Here is a tiny trained network, its code and every weight. The questions are about switching its units off for an input and a target symbol, where a switched-off unit gives its printed mean instead of its output.

import numpy as np


def w(rows, s, z=0):
    codes = np.array(rows[::2]) - 128.0
    scale = np.full(codes.shape[1], s)
    scale[-1] = z or s
    return codes * scale


def norm(h):
    return h / np.sqrt((h * h).mean(-1, keepdims=True) + 1e-5)


def f(y):
    return y / 2 * (1 + np.tanh(0.7978845608 * (y + 0.044715 * y**3)))


def softmax(a):
    e = np.exp(a - a.max(-1, keepdims=True))
    return e / e.sum(-1, keepdims=True)


def log_softmax(a):
    a = a - a.max(-1, keepdims=True)
    return a - np.log(np.exp(a).sum(-1, keepdims=True))


def net(x, mask):
    ids = ['ΓΛΠΦΩαβδεζηθμξτ'.index(c) for c in x.split()]
    T = len(ids)
    res = E[ids] + P[:T]
    u = 0
    for l in range(3):
        q, k, v = (norm(res) @ M[l].T for M in (Q, K, V))
        z = softmax(np.where(np.tri(T) > 0, q @ k.T / 4**0.5, -1e9)) @ v
        res = res + np.where(mask[u], z, O[l][:, -1]) @ O[l][:, :-1]
        u += 1
        y = f(norm(res) @ A[l][:, :-1].T + A[l][:, -1])
        res = res + np.where(mask[u : u + 4], y, B[l][:, -1]) @ B[l][:, :-1]
        u += 4
    return log_softmax(norm(res)[-1] @ U[:, :-1].T + U[:, -1])


Q, K, V, O, A, B = {}, {}, {}, {}, {}, {}
E = w([
[103,235,180,62,173,196],'Γ',
[219,234,174,135,188,73],'Λ',
[46,95,124,208,139,168],'Π',
[189,160,137,102,87,116],'Φ',
[119,173,215,254,180,109],'Ω',
[34,122,71,68,223,179],'α',
[110,96,149,179,54,205],'β',
[151,115,78,28,179,88],'δ',
[181,64,151,230,111,80],'ε',
[49,191,167,162,182,191],'ζ',
[137,171,124,179,229,78],'η',
[130,80,103,84,10,163],'θ',
[78,141,105,24,90,195],'μ',
[85,16,71,137,107,144],'ξ',
[168,186,219,209,108,152],'τ',
],0.0013)
P = w([
[116,114,151,118,123,115],'0',
[198,181,19,166,113,135],'1',
[192,91,125,141,196,228],'2',
[58,87,219,99,94,67],'3',
[201,224,16,131,4,49],'4',
[171,90,94,203,212,233],'5',
],0.0014)
Q[0] = w([
[232,163,4,173,140,157],'0.h0',
[109,33,209,130,254,215],'0.h0',
[97,172,120,104,32,37],'0.h0',
[243,151,28,169,134,228],'0.h0',
],0.006)
K[0] = w([
[113,71,205,96,146,161],'0.h0',
[61,171,124,116,53,27],'0.h0',
[181,128,85,150,169,193],'0.h0',
[91,62,253,100,165,122],'0.h0',
],0.007)
V[0] = w([
[165,94,159,223,137,23],'0.h0',
[200,243,168,103,199,81],'0.h0',
[78,170,200,198,164,201],'0.h0',
[195,159,201,118,2,140],'0.h0',
],0.0039)
O[0] = w([
[105,155,63,115,124,2,250],'0.h0',
[214,25,26,109,199,115,6],'0.h0',
[80,54,216,44,235,88,48],'0.h0',
[230,124,155,19,54,97,122],'0.h0',
],0.0039,0.0015)
A[0] = w([
[151,174,119,171,92,1,4],'0.n0',
[177,93,206,198,172,200,31],'0.n1',
[151,193,56,129,160,155,208],'0.n2',
[152,195,127,110,186,125,129],'0.n3',
],0.0044,0.0018)
B[0] = w([
[37,85,81,38,104,213,253],'0.n0',
[78,146,46,1,131,179,151],'0.n1',
[140,56,147,184,74,114,203],'0.n2',
[115,62,72,160,80,128,130],'0.n3',
],0.004,0.0022)
Q[1] = w([
[253,214,20,138,221,179],'1.h0',
[194,151,49,160,196,161],'1.h0',
[148,90,52,210,169,192],'1.h0',
[164,211,186,38,144,90],'1.h0',
],0.0021)
K[1] = w([
[131,124,25,53,169,62],'1.h0',
[131,143,44,6,158,61],'1.h0',
[122,137,123,1,140,110],'1.h0',
[137,73,93,239,113,115],'1.h0',
],0.0023)
V[1] = w([
[94,215,190,225,42,97],'1.h0',
[54,177,39,40,75,76],'1.h0',
[79,85,249,104,182,123],'1.h0',
[143,111,255,146,72,175],'1.h0',
],0.003)
O[1] = w([
[159,192,2,121,165,75,182],'1.h0',
[34,98,78,54,35,108,251],'1.h0',
[130,171,223,105,199,90,53],'1.h0',
[199,216,134,106,181,126,106],'1.h0',
],0.0035,0.0023)
A[1] = w([
[96,200,123,153,94,144,73],'1.n0',
[162,85,161,157,165,167,35],'1.n1',
[104,122,85,106,114,83,111],'1.n2',
[125,64,147,3,209,108,3],'1.n3',
],0.0051,0.0039)
B[1] = w([
[161,100,99,150,118,68,172],'1.n0',
[79,101,187,141,83,181,40],'1.n1',
[95,127,164,118,101,153,245],'1.n2',
[113,134,232,254,16,143,92],'1.n3',
],0.0051,0.0012)
Q[2] = w([
[104,161,170,244,23,112],'2.h0',
[188,138,117,163,232,44],'2.h0',
[2,76,118,144,34,170],'2.h0',
[164,76,210,144,147,207],'2.h0',
],0.0042)
K[2] = w([
[130,97,104,2,226,128],'2.h0',
[73,115,125,111,41,188],'2.h0',
[223,164,119,112,198,101],'2.h0',
[99,107,45,119,108,58],'2.h0',
],0.0046)
V[2] = w([
[101,134,95,113,179,245],'2.h0',
[28,215,130,147,145,137],'2.h0',
[126,89,106,3,202,105],'2.h0',
[96,71,102,188,216,61],'2.h0',
],0.0042)
O[2] = w([
[84,111,65,109,147,247,132],'2.h0',
[33,175,156,147,120,150,203],'2.h0',
[120,143,87,2,225,102,76],'2.h0',
[102,96,90,172,214,82,1],'2.h0',
],0.005,0.00099)
A[2] = w([
[25,78,73,36,45,97,5],'2.n0',
[213,170,175,235,221,186,74],'2.n1',
[210,49,53,36,251,103,199],'2.n2',
[111,114,91,148,137,111,91],'2.n3',
],0.0031,0.0027)
B[2] = w([
[132,60,252,204,128,178,254],'2.n0',
[201,96,254,211,188,199,107],'2.n1',
[151,213,66,64,163,109,193],'2.n2',
[130,120,125,130,67,138,116],'2.n3',
],0.0035,0.0015)
U = w([
[160,56,208,117,139,208,88],'Γ',
[212,71,79,92,171,78,71],'Λ',
[68,205,156,133,224,76,84],'Π',
[245,120,91,51,90,111,85],'Φ',
[129,80,189,179,158,34,73],'Ω',
[49,150,105,156,217,232,63],'α',
[150,240,195,61,157,84,184],'β',
[167,76,48,233,82,181,174],'δ',
[32,89,97,60,54,98,252],'ε',
[105,104,214,152,183,144,125],'ζ',
[105,64,52,159,241,66,116],'η',
[192,201,138,123,60,119,29],'θ',
[155,200,110,61,122,255,130],'μ',
[76,241,128,234,87,82,113],'ξ',
[195,91,217,144,88,53,99],'τ',
],0.01,0.0028)

Each question gives the input, a string of symbols that net reads in full, and the target symbol t.
The units are the heads (4 rows each of Q, K, V and O) and the neurons (one row each of A and B). Each row of codes is followed by its name. A weight is (code - 128) times the scale printed after its matrix; where a second scale follows, it is the last column's (O, A, B and U).
mask holds one flag per unit, layer by layer, with each layer's heads first. A switched-off unit (its flag False) gives its mean, the last column of its rows in O or B, instead of its output. The means were averaged over made-up inputs and are rounded, as every weight is.
A unit's drop is (log p(t) with every unit on - log p(t) with that unit switched off) / (log p(t) with every unit on - log p(t) with every unit switched off).
The circuit of an input: a set's keep is (log p(t) with only the set's units on - log p(t) with every unit switched off) / (log p(t) with every unit on - log p(t) with every unit switched off). Starting from the 12 units with the biggest drops (on a tie, the unit counted first), units are removed one at a time, each time the one whose removal leaves the highest keep (on an exact tie, the one counted first), for as long as the keep stays at least 0.8.
circuit, biggest first: the units of the circuit, biggest drop first
top k neurons: the k neurons with the biggest drops, biggest first
drop of u: that unit's drop, to one decimal
input α ε β, target α: circuit, biggest first : [0.h0]
input ε Π Ω, target ε: circuit, biggest first : [0.h0, 0.n0]
input ξ β δ δ ε ε, target ξ: circuit, biggest first : [0.h0, 2.h0, 1.h0]
input η δ Π ε ε τ, target η: circuit, biggest first : [2.h0, 0.h0]
input ε η β Π β, target β: top 2 neurons : [0.n0, 0.n1]
input μ μ δ, target μ: circuit, biggest first : [0.h0, 0.n1]
input μ δ ξ β Φ η, target μ: circuit, biggest first : [0.h0, 2.h0]
input μ ε ε β, target μ: circuit, biggest first : [2.h0, 0.h0, 1.h0]
input θ β Λ, target θ: circuit, biggest first : [0.h0, 0.n0]
input ε ξ β δ ε α, target δ: top 2 neurons : [0.n2, 0.n0]
input α ξ Φ δ, target α: top 2 neurons : [0.n1, 1.n3]
input Ω η η, target Ω: circuit, biggest first : [0.h0, 1.n3]
input δ ε α η Λ, target δ: circuit, biggest first : [0.h0, 2.h0, 1.h0]
input Φ δ Φ δ η, target Φ: circuit, biggest first : [0.h0]
input α δ Λ τ, target α: circuit, biggest first : [0.h0, 2.h0]
input α Γ ε ε ξ, target α: circuit, biggest first : [0.h0, 2.h0, 1.h0]
input δ ξ α ε β δ, target δ: top 2 neurons : [0.n2, 2.n0]
input ε δ δ ε η ε, target ε: drop of 0.n0 : 0.2
input δ μ δ τ η, target δ: drop of 0.h0 : 1.0
input Λ δ ε, target Λ: drop of 2.h0 : 0.1
input ε ξ ξ ξ, target ξ: top neuron : [0.n1]
